Each new row is followed by its nearest point in the smallest flat space through zero that holds the rows named last above it.
rusub:
[[  8   0 -34   4 -10 -61  11  32  -1 -19  16  -9  19   0 -15 -13  31  44
    8  -3   3 -25  17   8  41  52  -9  45 -29  10]
 [ -8  -6  42  22  20  45 -22 -31  -9  32  -3 -20   7  11  34 -26 -27 -44
  -19 -10 -35  17   1 -11 -56 -36  -7 -44  40   1]
 [ 27  35  65  -2 -36  89   7 -10  -2   8  -3 -14   6 -14  45   6 -32  11
  -73 -19  26 -19 -49   9  -1 -13 -27 -31   0  30]
 [ 25 -27  31  37  15 -10  -2  34 -16  20  41  -4  46  29  70 -36  -6  -9
  -23  -8  -7 -48  22 -19   6  31 -15   1  29  18]]
New rows:
[ 36 -30  12   8   9   1 -44 -38  27 -10  19  -1  -2   2   4  -7  27  -1
  -9  -9   6 -24  30 -14 -39  -1   5   3   3 -21] -> [ -2  -9   4   9  11  -4  -6  -1  -4   8   5  -3   6   8  10 -10  -2 -11
   3   0 -11   0   9  -6 -10  -2   0  -5  12  -1]
[-15  17  31 -24 -58  42  -7  14 -15   3 -33 -23   2 -45   9  -4  16  20
 -40  -9   4  -5 -32  18  23   9  14  12 -41   4] -> [ 10  35  14 -11 -34  32   9  -7   4 -10 -11 -18  -3 -21  -6   7  -3  32
 -36 -13  15  -4 -31  18  13   5 -18   0 -25  19]
[-16 -13   4 -15  -3 -10 -12  13  10  15  13 -51  16  23 -15 -27  22  -4
  11  20 -47 -17 -12  20 -52  29 -40  39 -11 -29] -> [ -9   2 -10  16   6 -26 -11  -7  -5   5   2 -32  15   2  -8 -33  12   8
   0 -11 -34   6  17   4 -14  14 -12   8  -2   6]
Mif:
[[-21  30 -45 -14   8  -1  16  -2  39 -11  13  18  26  21 -60 -29 -17  26
   -4  64 -52  45   7 -70   3  50 -21  28 -10  11]
 [-20  34 -42 -23   7   3  41  -9  34  23  33  46  21  53 -11 -32   2  27
  -18  -3 -37 -21  -2 -25 -36 -11  11  31   7  17]
 [-28  11 -37   1  11 -10  -7  -1  41  -1   4  16  20  38 -25 -40  -5  11
   -8  24 -23   4   5 -34 -31  16  -2  17   3   8]
 [-15   7 -19  15 -10 -18  -3  17  13   2  -3   2  19  27 -41 -13  -7  -3
   -5  18 -19   5 -10 -27  -4  27 -13   6   1  13]
 [  0   1 -27   2   4 -27   7  -6  35  12  -2  16  31  53 -35 -31   2  17
   -3  15 -42  -9 -11 -24 -29  10   8  15  10  24]]
New rows:
[ 21  20 -49 -14   2   1  35   5  21   2  -9  46 -26  35 -21  -9 -24  15
 -29  -9 -19  39  33  48  12 -34 -17  29   5   1] -> [ -2  20 -15 -20   4  10  29  -9   9   9  20  22   5  12   0  -6   0  17
  -6   0 -18  -3   2 -11  -6  -7   5  15   0   5]
[ 17   9 -19  19 -13 -35   0   7 -21 -20 -18   0  -7  40 -21 -21   8  14
  12  27 -18 -23  -7  -1 -10   8  24  17 -18  13] -> [  8  -8  -5   9  -4 -22  -2   1  11   7 -10   0  17  26 -24  -9   2   3
   2   6 -21  -6 -12  -7  -9   8   3   1   6  15]
tov:
[[-12  12   0 -32 -37   9 -21  -6   9  27 -25  13 -22  -2  -9   7  35 -19
   -3 -45  12 -41 -31  36 -27   8 -20 -31  24 -13]
 [-25  11   4 -22 -32  20 -28  -8  18  33 -41  16 -42   3 -34  -2  42 -36
   -1 -50  10 -34 -35  42 -33   5 -34 -39  27 -25]]
New rows:
[-22   6  -8  40  21  12  -9  18  31  14 -23  23 -56  19 -52 -15  14 -15
  31  -6 -13  15   1  11 -40 -27 -25 -30 -12  -1] -> [-26  -4   9  25  15  22 -12  -4  18   9 -31   5 -40  11 -52 -20  11 -34
   5  -5  -6  20  -5   8  -9  -7 -27 -13   3 -24]
[-33 -32  34  20  12   8 -41   7 -36  15 -10  12 -33   7 -23  -9   8 -37
   3 -28  -6  26  23 -20   4  14  -5  -7  15  10] -> [-15  -3   5  17  12  13  -6  -2  10   4 -17   2 -22   7 -31 -13   4 -19
   3   0  -4  15  -1   2  -4  -5 -15  -6   0 -13]
[-31  29  24  22  18   8  -8   0  34  36 -47  34 -38  -6 -29 -40   6 -18
   1 -14  27  10 -40 -20 -25  13 -17   9 -20 -35] -> [-23  -1   7  16   7  20 -13  -4  16  12 -29   6 -36   9 -44 -15  14 -30
   3 -11  -3  10  -8  12 -12  -5 -25 -15   6 -21]
laki (3 x 30):
[[-43   4 -28   1 -41  33 -18 -31 -29 -20 -12 -44  -4  31 -34  17 -16 -81
   18  17 -20  47 -12 -42 -31 -37 -15  11  34 -20]
 [-21 -17 -28  33 -40  18 -14 -18 -12  -5  26  18 -28 -11  14  29 -14 -67
   43   3  21  18  26  -8 -29 -28 -47  54  12 -19]
 [-33  -4   3  23   5  -1 -13  10  31   4  54 -27 -43   3 -23   5 -20 -65
   28  11   3  53  15   5 -63 -44 -43  56  46 -28]]
New rows:
[ 30 -13 -12   6 -20  19 -31  -5 -16   3   0  25   6  -2  16   5   4 -15
  -6 -21  24 -23  35  -9  12  15 -18 -17 -45  15] -> [ 10  -9 -15   9 -22   7   1 -12 -19  -2 -10  32   5 -13  26  13   4   3
  10  -6  15 -23  10  -1  19  11  -5   3 -21   5]
[ -6  -5  20  12 -11   9 -13   0   9  -6  20 -12 -35  17  -9  24 -21 -27
  35 -19   7  32  15  19 -52 -11 -27  22  18 -22] -> [-17  -4  -2  15  -2   1  -8   3  13   2  29  -8 -24  -1  -8   6 -11 -37
  19   5   5  26  11   2 -32 -23 -26  33  22 -15]
finaz, 4 rows:
[[-33  12  35 -50  12   7   9  33 -12   4  -5 -31  14  38  26  23  15 -37
   -3 -29  44   6  22  -4  26  -7  12  46   2  25]
 [-16  26  35  -6 -35 -17   9  37 -13 -16   8 -21 -27  -4  -4  19  22  11
   22   4  24   4  12  -2  15  25  -7  45  -3   2]
 [ -4  34   2 -10  -2 -26  17  10 -26  -2 -10 -33  -9  20  -2  18  -6  -4
   13 -18  49   8 -13   8  23  -1  18  48  14  10]
 [-33  72  24 -33  -7  -5  16 -27 -51  -3 -10 -13   6  18 -28  49   7 -29
    9  22   5   6  -8  16   0  -9  16  66  22  17]]
New rows:
[ 37 -29 -36  14  21 -25 -17 -30   4   4  -2  12 -18 -25 -12 -21 -22  30
  38  35   3  12 -32  -5  20  -3  26   1   7  -1] -> [ 30  -1 -37  34   1 -20   2 -20   0   1  -5   3 -11 -12 -13 -16 -23  25
   5   0   2   0 -28   7  -4  -1   5 -17   7 -13]
[ -8 -20  -6   9 -49 -40 -42  -1  16  11  58 -14 -42  11 -12 -25  27  33
  21   3  -7   4   1 -36 -17  21   5 -12  37 -22] -> [ 12  -8   3  25 -26 -13  -2  20  10 -12  10   2 -26 -23  -5 -10   7  30
  14   8  -3  -1   2  -4   0  22 -14  -7  -9 -13]
[ 38  49 -11  11 -16  -3 -12  21 -17 -47  31 -12 -43  -3  -6  21  24  51
  17  -8  37   6  -6 -15  -8  33   5  39  -8 -33] -> [  8  24   7  22 -36 -33  10  24 -11 -16   5 -18 -37 -15 -14   6   5  32
  27   5  25   4  -9   3  12  26  -4  30   1  -9]
Git, 3 rows:
[[-32  10  13  -9  13  -2  -2 -22  14   8  -1 -11  -5  19 -32 -10  -3 -16
  -20  24  22 -17   5 -16 -32 -28  -1  10  -9 -24]
 [ 44   2   2  30 -49  17  29 -11  26  25 -43 -36  -7   5 -30 -19  12 -26
    2 -20  21   7 -27   0   9 -14   8  62  51   5]
 [ 51   1 -13   1 -29  17   9   6  -5 -18 -22   1  13 -13  23 -18 -13  26
   17 -23  -8  11 -22  11  31  10   2   2  -1  28]]
New rows:
[ 41  -2 -25 -25 -16   7   3  17  -9 -43 -18  14  14  14  26 -30 -60  32
   6  -1 -21  -1 -21   8  29   8  -3 -17 -68   6] -> [ 34  11 -13 -27  -9  19  -4  -4 -12 -42 -14  14  24  -8  30 -31 -35  49
  10  -6  -7  -1 -18   4  20   0  -2 -27 -44  25]
[ 16 -11 -29 -12  39  32 -14   5 -20 -24  50  22   7  24   7  22 -43  70
   9  13  13  -6   0   4   5  -9   6 -27 -59  36] -> [ -2   6  -7 -30  18   3 -16   1 -18 -35  11  24  17  -6  29 -11 -26  39
   4   8 -12  -5   2   1   5   4  -5 -43 -50  10]
ridi:
[[-26 -20  16 -17 -28  -7  13  11  29   4 -26  15  -6   0  -7   2  24  16
   -1 -17 -15  -6  -2  14 -24  21  -5  -6  -4  18]
 [ 31  37 -13  14  28   5 -15  -7 -46 -14  24 -26  14  -4  -3   3  11 -21
    1  11  33  27 -11   0  19  -2  21 -22 -31 -33]]
New rows:
[ 54  25 -15  -2  44  24 -27   4 -20 -50   2 -31   6  17  12  23 -41 -24
 -16 -22   9  34 -23   0  28 -19  36 -15 -26 -31] -> [ 31  32 -15  17  30   6 -15  -9 -42 -10  27 -23  11  -2   1   1  -4 -20
   1  15  27  19  -6  -7  23 -11  15 -11 -17 -29]
[ 14  -6   0 -10   6  20 -33   3 -13 -17   9  -1  33   1  27  25  24  13
 -23  -4  -2  -7  22  -7  25 -32 -14  19  46  -8] -> [  7   1  -6   7  10   3  -4  -5  -4   2   9  -1  -1   1   6  -2 -20  -4
   0   8  -1  -5   5  -9  10 -14  -4  11  13  -1]
[-40 -27  28  10 -63 -25  17   9  42   5 -22  18 -20  -2 -16   3 -11  19
   4   8 -11  -1   6 -21 -19 -15 -14  29  54  60] -> [-30 -37  12 -13 -27  -5  15   6  46  15 -23  26 -14   4   4  -3 -14  21
  -1 -10 -34 -28  12  -1 -18   0 -22  24  33  33]
moga (2 x 30):
[[-17 -12  18  -9  31  15 -25 -19 -35 -20  29  39  11 -42 -37 -10 -48   1
  -19 -19 -21 -21 -18 -15  -5 -18  24   9  30 -26]
 [-15  -8  15  -7  29  15 -24 -19 -34 -15  29  35   9 -38 -36  -8 -45   0
  -18 -19 -18 -21 -18 -12  -5 -15  23   7  29 -27]]
New rows:
[ 22  34 -19   9 -24 -28 -11  23   9  52  30 -28 -16  27  20   0   0  19
  31 -10  27  -3  20   8   1  18  -2 -15   5   2] -> [ 14  27 -21  14 -14   0   7   0   7  34   0 -27 -14  27   7  14  21  -7
   7   0  21   0   0  21   0  21  -7 -14  -7  -7]
[  9   2   1 -10  17   6 -16 -14 -28 -18  35  33  16  -5 -63 -27 -64 -12
 -38   4   1 -26 -39  -8   6 -16  25   0  53  -3] -> [-13  -2  11  -4  28  16 -24 -20 -34  -8  31  31   6 -34 -37  -5 -43  -2
 -18 -20 -14 -22 -19  -8  -5 -11  23   4  29 -30]
fiv, 5 rows:
[[  7 -13 -27 -11 -26  13 -16   0 -20 -10  -2  15 -17  24 -21   7  12  36
   -3  -4 -13 -22  41 -16  10  -2   4 -10  14  14]
 [ -5   2 -15  14 -38  17  10  36  -7  14 -34   6 -57  32  26   0  23  24
   12  17  22   1  20  -3  29  -6 -10 -40   3 -28]
 [-19  14  16  17  -7 -11  10  19   8  22 -38 -26 -31 -19  34  -9  16  -9
   -4  30  31  -7 -18  -4  10 -16 -24  13  -5 -35]
 [-25   0  -1  26 -32  -1  15  36 -13  33 -57 -29 -65 -17  42 -19  42  14
   13  38  19 -25  12 -16  16 -21 -12  -2  33 -51]
 [ -3  11 -26  21 -27   9 -11   2  -2   0 -31  10 -17  21  -4  10  11  24
    1  14  18 -20  14 -19  25 -10  -4   0  -3 -10]]
New rows:
[ 23 -17  -9 -17   0   0  -4 -31 -13 -23  46  17  17  -3 -45  28 -23  -7
  11 -31 -26  -7  30  11 -15  34  16  -4  21  15] -> [ 16 -18 -12 -19  10   7  -9 -20 -11 -19  38  18  30   7 -33   4 -12   7
   3 -28 -36   2  19   2 -16  14  25  -5  14  33]
[-28 -30 -14  24 -23 -11   6  -9 -10 -17 -37   8  -6 -13  -8 -10   5  -7
   2 -21 -27  -9 -18 -22  25  52  53  41   7 -21] -> [ -5   2 -18  29  -2   2   0 -11  -4   4 -13   0  14 -13  -6  -4   6   3
  20   3 -11 -16   1 -14  -1  -3  25  13  28 -10]
[ 15 -18 -22  14   5 -10  27  40  28 -34  -7  -5  12 -34  17  28  27 -14
  17   1 -10  18  10 -30  -1 -11  -3  14  10 -47] -> [ -7   2   0  18   1  -1   9   4   0  10 -11  -7  -2 -12  11  -8   6  -6
  14   6   0  -1  -7  -1  -1  -2  10   2  15 -16]
gigop, 2 rows:
[[ 34  -6   4  23 -24   5  13   8  46  -3 -14  24 -42  -1 -32  14  21  15
   -3 -24 -26  16  14 -26  24  16  -3  45   9 -18]
 [-15 -14  -2  -5   4   9  -5   0 -16   4   9 -29  40  -1  20  -6 -10 -10
    2  18  13 -13   4  16  -2  -8  29 -36  17   6]]
New rows:
[ 43 -31   7  47 -29  19 -10   5  34  -9 -27 -22  27   5 -13   9  -6   1
  22   1 -30  -4  22  -6  11   7  41  -5  52 -34] -> [ 22 -35   2  24 -28  24  10  12  38   3  -4 -19  13  -3 -10   9  12   3
  -1  -2 -14  -1  28  -8  31   9  50  -1  45 -15]
[-34 -14   3 -24   9  12  -9 -30 -40 -31 -10   2  52  25  28  33  18   1
  43  27  42 -36 -14   6 -16 -13  -8 -23 -42  36] -> [-27   9  -3 -20  21  -7 -11  -7 -38   2  10 -14  28   1  24 -11 -17 -11
   2  17  20 -11 -14  20 -22 -13  -5 -31 -13  15]
safi:
[[-23  -6  18   1  -7 -20  28 -12  14 -21  26   0  16 -12  -8  21 -10  -2
  -29  35  -3   6   7  41 -58 -39   3  22  57   6]
 [-14 -24  28  11 -15 -20   9 -22  12  -8  18  -2 -12   1 -26  42  -9 -26
  -27   2   0   1  17  43 -29 -31  31  -5  42  27]]
New rows:
[ 23  15  -5  -3   4  24 -14  23  -9   6 -30   4 -10  26 -10 -20  21  -5
   9 -33   6  -5  -2 -48  35  40 -20 -31 -41 -16] -> [ 19   7 -16  -2   7  17 -22  11 -12  17 -21   0 -11   9   8 -20   8   4
  25 -27   2  -5  -7 -35  47  33  -5 -16 -47  -7]
[ 11  -8   5  12  -8  13  13 -27  37  11  -4  -7 -13  33 -15  24  37  10
  10 -33 -11   0  43   6  43  41  31 -16 -21  10] -> [ 10 -13   6   8  -5   3 -18  -6  -3  13 -10  -2 -24  12 -13  14   2 -19
   5 -30   3  -5   7  -4  30  11  22 -24 -19  16]
[  0 -18  22   6 -25 -26  17  -3  -7 -22  13  12  -5  -2 -20  33  -3 -20
 -15  28  -2   3   7  16 -38 -22  27  -9  42  27] -> [-13 -15  21   7 -10 -16  12 -16  10  -9  16  -1  -3  -2 -17  29  -8 -16
 -22   9  -1   2  12  35 -30 -27  19   2  38  17]
seluk, 4 rows:
[[ -7 -12  -9  10 -31 -20  11   3 -21 -16 -17 -22  -8   2  16   7   9   2
   -8   4  -3   5   5 -28   0  38  10  18 -18   6]
 [ 18 -22 -36 -19   2  31  12  30 -23   3   3 -38 -24  26 -22  -2 -45  33
   15  -3  21  32 -13  34  17 -16 -52 -45  29  23]
 [ -9 -33   2   4 -20  32 -26  45 -17   4 -13  -4 -12 -13 -40  11 -48 -47
    5   4  18  14   0 -27 -43  27 -15 -45  20 -10]
 [  9 -16   3 -49   0  -4  21 -26 -20  22  27  19   4  32  30 -12 -16  76
   17  63 -11  -8 -13  38   1  13  28 -10   7  28]]
New rows:
[ -2  53  37  13  26  13  -8   1  14  -6 -11 -40   5  -6  -2  11  34  -6
   5 -43   5 -16  14  27  -8 -56  -8  13  -2   3] -> [  5  29  -1  17  27   0  -3  -7  28  -5   2   1   6  -9  -7  -3  23 -15
  -6 -38   0  -3   3  12  22 -43 -18  14  -1 -11]
[ 32  -5 -14 -18  30  26  34  37 -17 -10   2 -43 -15  23   0  -8 -27  11
   5 -16  27  29   6   7  49 -48 -31 -42 -14  17] -> [ 17  -3 -33  -5  10  18  13  18  -8  -4   0 -37 -18  19 -15  -3 -19  24
   7 -22  16  26  -8  30  30 -29 -50 -22  18  16]
kepeg (4 x 30):
[[  8  24   6 -26  -3  17  20  -5   3   1  15  -8   9 -19 -19  35  28   9
   -8  20 -11   9 -34  -7 -16  -1   1  -5 -20  12]
 [ 11  30  24 -37  -5   7  33   9 -10   4  26  -3  16 -39 -46  61  41  26
  -21  39 -11  18 -65  -8 -39  14  39  -4 -23  -1]
 [ -6  23   1 -47  14  -2  49  -5   3  17  46 -11  27 -32 -51  84  41  26
  -21   9 -43  18 -55  -4 -26  28  31   5   1  10]
 [ 23  20  29 -28   4  19  26  21 -12  -2  18   2  19 -37 -47  48  40  18
  -24  43  -4  26 -86  -3 -28  17  37  -9 -44  -1]]
New rows:
[ -2 -31  30  40  -8 -24  38 -24 -12 -29 -16  -6 -51  -4 -22 -51 -32  -8
  30  -5  -7   1  25 -10 -10 -26   0  15  13 -14] -> [ -5  -8   4  17 -12 -16 -17   4  -8  -3 -14   7 -13   8  15 -26 -19  -1
   7  -2  18 -11  31   0  -2  -6   7   3  16 -14]
[ -6   5  36  15   2   7  -9  31 -24  -3  -3  28 -12 -13 -30 -22  -4   5
   8  22  18  28 -31  -8  -2  18   9  -4 -19 -21] -> [ 16  -9  23  12   0   1  -9  26 -17  -8 -11  13   0  -9 -12 -12  -1   3
  -9  21  21  10 -32   4  -7   8  28  -5 -22 -17]
[-20  22 -20 -35  30  -8  18 -37  46  19  42 -12   4   0  -3  38  32   1
  -9  -2 -30   8  13  -8  27   0 -21 -12   1  28] -> [-12  17 -27 -30  12  11  27 -29  23  12  27 -19  13  -1  -6  41  19   1
   1 -19 -40   1   1  -4   7   1 -29   4   9  29]
Tib:
[[  1  -9 -12  -6   5   3  23   7   4 -20 -31 -14 -13 -26   3  -9 -19  -2
   19  21 -33   9  42  -4  12   4  -8  26 -32  -6]
 [-44  43 -29 -20 -24 -24  28   0  29 -26 -37 -25   7 -37 -30 -29   0  -8
   33 -21  11  16  52  -3   4  -4 -15  -6 -24 -38]
 [-25  -8 -84  14  -6  46  25 -46  20 -17 -24 -17  -8 -46 -35 -12 -38   8
   -2  46  15   7  46 -12  23   4   7  62 -40 -43]]
New rows:
[-15 -21  41   1   3  10  12 -20  33 -41   2  -3 -13 -30  -8 -16 -12 -27
  15  -8 -19  37  43  -2   9 -23 -25  30 -19  -6] -> [ -4   1  -7  -8   0  -5  18   8   6 -16 -25 -12  -7 -20   0 -10 -10  -3
  18   8 -22   8  33  -2   7   2  -8  12 -22  -7]
[ 21  30  18 -35  -3 -15   6   1 -24 -47 -17   0  14   0 -39  -9   0  -9
  27 -10  -4  35   6   1 -36  -5 -17   4 -11 -17] -> [-11  17   7 -13  -7 -21  10  13   7 -11 -16  -9   2  -9  -2 -11   5  -6
  18 -15  -7   7  19   1  -1  -2 -10 -12  -7  -6]
Zad:
[[  2  20  19   8  88 -66  20  27   4   9  -2   3 -37   9  -6  45  24  20
  -16 -42 -52   0   3   1   1  27  13   8 -30  -3]
 [  0 -10   8  14  60 -48   1  45 -22  31 -11 -17   6 -20   4  87  50 -13
  -20 -27 -11  26 -23  27   9  22  25  49 -20 -32]
 [-10   3   3  -8  24 -39   7  20 -47  11 -17 -26   7 -32 -14  59  53  -6
   -7 -45   7  13   4  13  20   2   1  24 -15   7]
 [ 41  22  -3 -16  25 -32  46  29  12  17   2  -2 -54   4  15 -10   5  26
  -13 -63  -9 -15   1 -35  20  15  33 -26  -9   4]]
New rows:
[-26  16  -1  23  -4  35 -17 -17  16  -5   8  41  23  13 -15 -23 -16  25
   2   2  12  -8  12   2  24   0   1   7 -15  25] -> [-10   2   2   1  -9  12  -8 -18   6 -14   3   8   4   9  -6 -20 -15   2
   7  18  -5  -6   9   0  -9  -6 -15  -9   3  10]
[ 28  18  13  35   2  -3 -21  -3  -7 -47  10   1 -40 -27 -43  54 -16  -6
   2 -16 -45  26  -3  27 -57  14  -2 -21 -15 -10] -> [-15   5  12   9  35 -20  -6  -2   2  -6   0   6  -3   8 -10  17   4   4
  -1   5 -27   2   5  10  -9   7  -9   7 -11   1]
[ 14  -3   2  10   4  11   5  -5  43 -25  22  32  13  46 -22  12 -48   1
  18  -3 -14  -9  11  14  -8  21  -6  -4   3  -1] -> [ -3   2   6  11  13   5  -6 -10  28  -8   9  18  -8  23   2 -18 -25   7
   2  25 -23  -6   0  -1 -16   5  -4  -8  -1  -4]
